Below are the code and all the weights of a small trained network. Each question names an input and a target symbol and asks about switching units off, where a switched-off unit gives its printed mean instead of its output.

import numpy as np


def w(rows, s, z=0):
    codes = np.array(rows[::2]) - 128.0
    scale = np.full(codes.shape[1], s)
    scale[-1] = z or s
    return codes * scale


def f(y):
    return np.maximum(y, 0)


def softmax(a):
    e = np.exp(a - a.max(-1, keepdims=True))
    return e / e.sum(-1, keepdims=True)


def log_softmax(a):
    a = a - a.max(-1, keepdims=True)
    return a - np.log(np.exp(a).sum(-1, keepdims=True))


def net(x, mask):
    ids = ['ΔΛΞΠΨαβγεζηθστφω'.index(c) for c in x.split()]
    T = len(ids)
    res = E[ids] + P[:T]
    u = 0
    for l in range(2):
        r = res
        for j in range(3):
            rows = slice(2 * j, 2 * j + 2)
            q, k, v = (r @ M[l][rows].T for M in (Q, K, V))
            z = softmax(np.where(np.tri(T) > 0, q @ k.T / 2**0.5, -1e9)) @ v
            o = O[l][rows]
            res = res + np.where(mask[u + j], z, o[:, -1]) @ o[:, :-1]
        u += 3
        y = f(res @ A[l][:, :-1].T + A[l][:, -1])
        res = res + np.where(mask[u : u + 8], y, B[l][:, -1]) @ B[l][:, :-1]
        u += 8
    return log_softmax(res[-1] @ U[:, :-1].T + U[:, -1])


Q, K, V, O, A, B = {}, {}, {}, {}, {}, {}
E = w([
[117,120,152,144,202,145,42],'Δ',
[113,56,179,168,129,100,29],'Λ',
[160,53,106,89,75,62,151],'Ξ',
[89,143,119,166,197,140,125],'Π',
[142,100,37,112,58,107,162],'Ψ',
[145,108,138,125,187,129,127],'α',
[93,148,196,94,103,125,174],'β',
[156,94,79,87,191,65,153],'γ',
[145,106,181,129,142,148,182],'ε',
[71,111,189,93,86,63,128],'ζ',
[124,175,92,131,61,186,85],'η',
[156,150,194,106,182,133,70],'θ',
[119,103,170,133,131,148,251],'σ',
[155,122,194,135,110,172,230],'τ',
[38,179,202,149,137,119,71],'φ',
[37,123,182,175,89,148,175],'ω',
],0.011)
P = w([
[13,81,83,125,117,144,116],'0',
[236,220,255,179,73,55,134],'1',
[61,100,196,10,118,177,104],'2',
[244,182,166,182,108,50,123],'3',
[100,105,160,37,120,199,127],'4',
[223,187,145,188,86,63,144],'5',
[123,94,145,60,125,207,122],'6',
[222,187,156,183,81,57,121],'7',
[144,101,128,58,128,217,143],'8',
[172,185,199,213,42,72,155],'9',
[168,91,122,63,131,226,156],'10',
],0.0084)
Q[0] = w([
[167,223,172,96,67,101,102],'0.h0',
[75,124,79,139,109,90,243],'0.h0',
[157,119,125,134,245,157,32],'0.h1',
[143,89,185,157,117,38,201],'0.h1',
[113,140,77,66,2,101,169],'0.h2',
[96,156,68,168,34,174,98],'0.h2',
],0.0059)
K[0] = w([
[20,132,111,254,98,119,74],'0.h0',
[154,162,240,181,179,85,149],'0.h0',
[190,186,212,82,169,151,146],'0.h1',
[135,53,114,118,95,92,186],'0.h1',
[157,117,50,150,72,83,109],'0.h2',
[147,209,60,103,48,189,95],'0.h2',
],0.0055)
V[0] = w([
[165,75,229,128,83,35,123],'0.h0',
[171,182,254,105,75,153,49],'0.h0',
[192,112,60,125,32,139,163],'0.h1',
[104,31,28,131,137,43,65],'0.h1',
[211,152,118,88,43,134,170],'0.h2',
[147,237,66,127,144,214,20],'0.h2',
],0.0053)
O[0] = w([
[125,147,173,73,106,37,132,226],'0.h0',
[148,186,250,111,110,123,80,245],'0.h0',
[164,69,176,165,173,120,176,213],'0.h1',
[143,77,85,119,227,101,89,127],'0.h1',
[158,84,254,117,139,88,217,254],'0.h2',
[212,164,176,139,160,231,87,93],'0.h2',
],0.0072,0.0021)
A[0] = w([
[124,130,163,124,246,142,170,175],'0.n0',
[166,121,141,127,155,60,140,69],'0.n1',
[84,136,37,110,72,142,130,124],'0.n2',
[96,111,117,180,162,172,64,204],'0.n3',
[133,156,180,180,104,87,148,178],'0.n4',
[78,104,119,114,110,75,183,171],'0.n5',
[159,152,102,199,129,138,104,252],'0.n6',
[203,156,133,175,83,114,162,109],'0.n7',
],0.011,0.0037)
B[0] = w([
[47,142,111,58,88,78,72,153],'0.n0',
[164,255,162,181,82,152,118,184],'0.n1',
[49,49,110,100,132,103,147,158],'0.n2',
[158,172,55,28,98,109,151,156],'0.n3',
[243,175,10,87,176,19,107,254],'0.n4',
[184,98,133,173,168,243,34,216],'0.n5',
[197,131,154,111,187,63,190,181],'0.n6',
[59,131,156,134,241,39,58,231],'0.n7',
],0.007,0.0074)
Q[1] = w([
[120,130,40,148,168,103,180],'1.h0',
[52,178,212,149,79,243,101],'1.h0',
[58,93,145,49,74,31,134],'1.h1',
[185,153,124,126,146,1,119],'1.h1',
[118,226,167,116,194,68,119],'1.h2',
[179,97,124,188,130,1,149],'1.h2',
],0.0062)
K[1] = w([
[113,92,113,114,121,138,125],'1.h0',
[164,141,169,115,98,135,119],'1.h0',
[132,117,138,91,4,165,152],'1.h1',
[113,123,83,141,107,122,135],'1.h1',
[78,153,86,130,120,134,156],'1.h2',
[120,94,78,149,125,111,117],'1.h2',
],0.015)
V[1] = w([
[156,171,233,115,62,210,86],'1.h0',
[20,57,196,191,101,158,75],'1.h0',
[196,165,140,217,128,40,129],'1.h1',
[150,136,145,95,59,82,2],'1.h1',
[212,51,139,183,113,179,223],'1.h2',
[55,199,133,142,74,142,209],'1.h2',
],0.0073)
O[1] = w([
[154,52,132,101,143,37,113,10],'1.h0',
[145,137,253,124,85,110,48,78],'1.h0',
[213,157,136,105,177,122,71,46],'1.h1',
[202,61,146,79,67,157,141,156],'1.h1',
[116,254,103,49,210,92,65,77],'1.h2',
[137,64,112,243,154,74,80,50],'1.h2',
],0.0086,0.012)
A[1] = w([
[61,118,124,143,96,183,138,1],'1.n0',
[158,81,83,81,148,159,136,52],'1.n1',
[112,124,164,175,150,131,49,203],'1.n2',
[120,152,126,196,135,94,137,77],'1.n3',
[125,184,144,90,174,99,21,74],'1.n4',
[158,134,81,154,122,73,161,134],'1.n5',
[184,104,143,118,127,108,105,119],'1.n6',
[139,171,88,150,251,92,106,171],'1.n7',
],0.011,0.0058)
B[1] = w([
[210,168,122,89,233,15,151,222],'1.n0',
[75,184,216,175,149,134,50,255],'1.n1',
[31,82,111,19,88,143,145,179],'1.n2',
[71,97,84,174,188,88,82,185],'1.n3',
[138,29,111,146,253,217,88,237],'1.n4',
[179,54,141,94,153,140,166,179],'1.n5',
[145,123,225,174,184,40,95,156],'1.n6',
[138,153,46,100,4,130,49,226],'1.n7',
],0.0066,0.0095)
U = w([
[62,31,87,22,136,182,193,253],'Δ',
[141,90,113,93,3,254,134,197],'Λ',
[231,148,174,85,183,159,109,156],'Ξ',
[136,112,114,191,186,136,124,81],'Π',
[94,163,96,156,95,188,76,55],'Ψ',
[131,132,125,168,124,132,124,108],'α',
[137,97,168,109,179,66,105,105],'β',
[146,211,157,128,113,92,155,74],'γ',
[128,101,129,119,142,108,93,107],'ε',
[145,160,178,75,57,74,110,96],'ζ',
[187,143,70,81,74,63,93,150],'η',
[210,101,148,95,180,62,152,55],'θ',
[86,70,107,134,154,158,86,60],'σ',
[142,57,103,104,167,132,80,46],'τ',
[135,54,131,200,137,161,109,98],'φ',
[53,112,151,165,87,114,98,143],'ω',
],0.006,0.0048)

Each question gives the input, a string of symbols that net reads in full, and the target symbol t.
The units are the heads (2 rows each of Q, K, V and O) and the neurons (one row each of A and B). Each row of codes is followed by its name. A weight is (code - 128) times the scale printed after its matrix; where a second scale follows, it is the last column's (O, A, B and U).
mask holds one flag per unit, layer by layer, with each layer's heads first. A switched-off unit (its flag False) gives its mean, the last column of its rows in O or B, instead of its output. The means were averaged over made-up inputs and are rounded, as every weight is.
A unit's drop is (log p(t) with every unit on - log p(t) with that unit switched off) / (log p(t) with every unit on - log p(t) with every unit switched off).
The circuit of an input: a set's keep is (log p(t) with only the set's units on - log p(t) with every unit switched off) / (log p(t) with every unit on - log p(t) with every unit switched off). Starting from the 12 units with the biggest drops (on a tie, the unit counted first), units are removed one at a time, each time the one whose removal leaves the highest keep (on an exact tie, the one counted first), for as long as the keep stays at least 0.8.
circuit, biggest first: the units of the circuit, biggest drop first
most important unit: the unit with the biggest drop
top k neurons: the k neurons with the biggest drops, biggest first
heads that matter: for each layer, one digit per head in row order, 1 if its drop is at least 0.15 and else 0, layers parted by /
input Λ ω τ Δ η θ α η β η, target Λ: circuit, biggest first -> (0.h2, 0.h1, 1.h2)
input α η Ψ η θ, target Δ: circuit, biggest first -> (1.h0, 0.n4)
input Ψ η η Ξ η ζ α γ, target Ψ: most important unit -> 0.h0
input φ η Λ η η Ξ η Δ, target φ: heads that matter -> 011 / 001
input Λ Ψ Ξ Ψ, target Λ: heads that matter -> 011 / 111
input ζ η η ω, target ζ: heads that matter -> 011 / 111
input Ξ Λ η Δ Π η σ Π Ψ Ξ, target Ξ: top 2 neurons -> (0.n5, 1.n4)
input Ξ Ξ ω η γ Λ φ Ξ ω α, target Ξ: heads that matter -> 010 / 101
input Λ Δ η η Ξ η, target Λ: circuit, biggest first -> (0.h2, 1.h2)
input Ξ β Ξ Ξ γ ε, target Ξ: top 2 neurons -> (0.n5, 1.n4)
input θ η Ψ Ψ ω ω Ξ τ η Ξ Ξ, target Ξ: heads that matter -> 001 / 010
input β Ψ η η σ γ η ε Λ τ, target β: heads that matter -> 001 / 100
input ω Ξ ω Ψ, target ω: top 2 neurons -> (0.n2, 0.n4)
input η ω Ξ θ ω β η η ω τ, target η: top 3 neurons -> (0.n4, 1.n7, 0.n7)
input σ τ Λ η η φ η Π Ψ σ η, target Ξ: most important unit -> 1.h1
input η Ξ ω ζ η η, target η: top 2 neurons -> (1.n7, 0.n7)
input ω η ω Λ σ γ, target ω: heads that matter -> 101 / 111
input β θ Ξ Ψ, target β: top 4 neurons -> (0.n4, 0.n7, 1.n6, 0.n5)
input η ε Ψ η α η η Λ, target η: top 2 neurons -> (1.n7, 0.n3)
input Ψ Ξ η β η Ψ η η η ε, target Ψ: heads that matter -> 110 / 111
input η Δ Ξ φ η γ γ η η, target Ξ: circuit, biggest first -> (1.h1)
input Π Δ ω η Λ η, target Π: heads that matter -> 111 / 111
input τ Λ σ η β Λ σ β, target τ: heads that matter -> 100 / 101
input γ η Ξ Ψ γ η Ψ, target Λ: heads that matter -> 111 / 010
input Ξ Ξ Δ Ψ, target Ξ: top 2 neurons -> (0.n5, 1.n4)
input β γ η η, target β: top 2 neurons -> (0.n4, 0.n7)
input η Ξ Ξ η η η η Ξ, target η: top 2 neurons -> (1.n7, 0.n7)
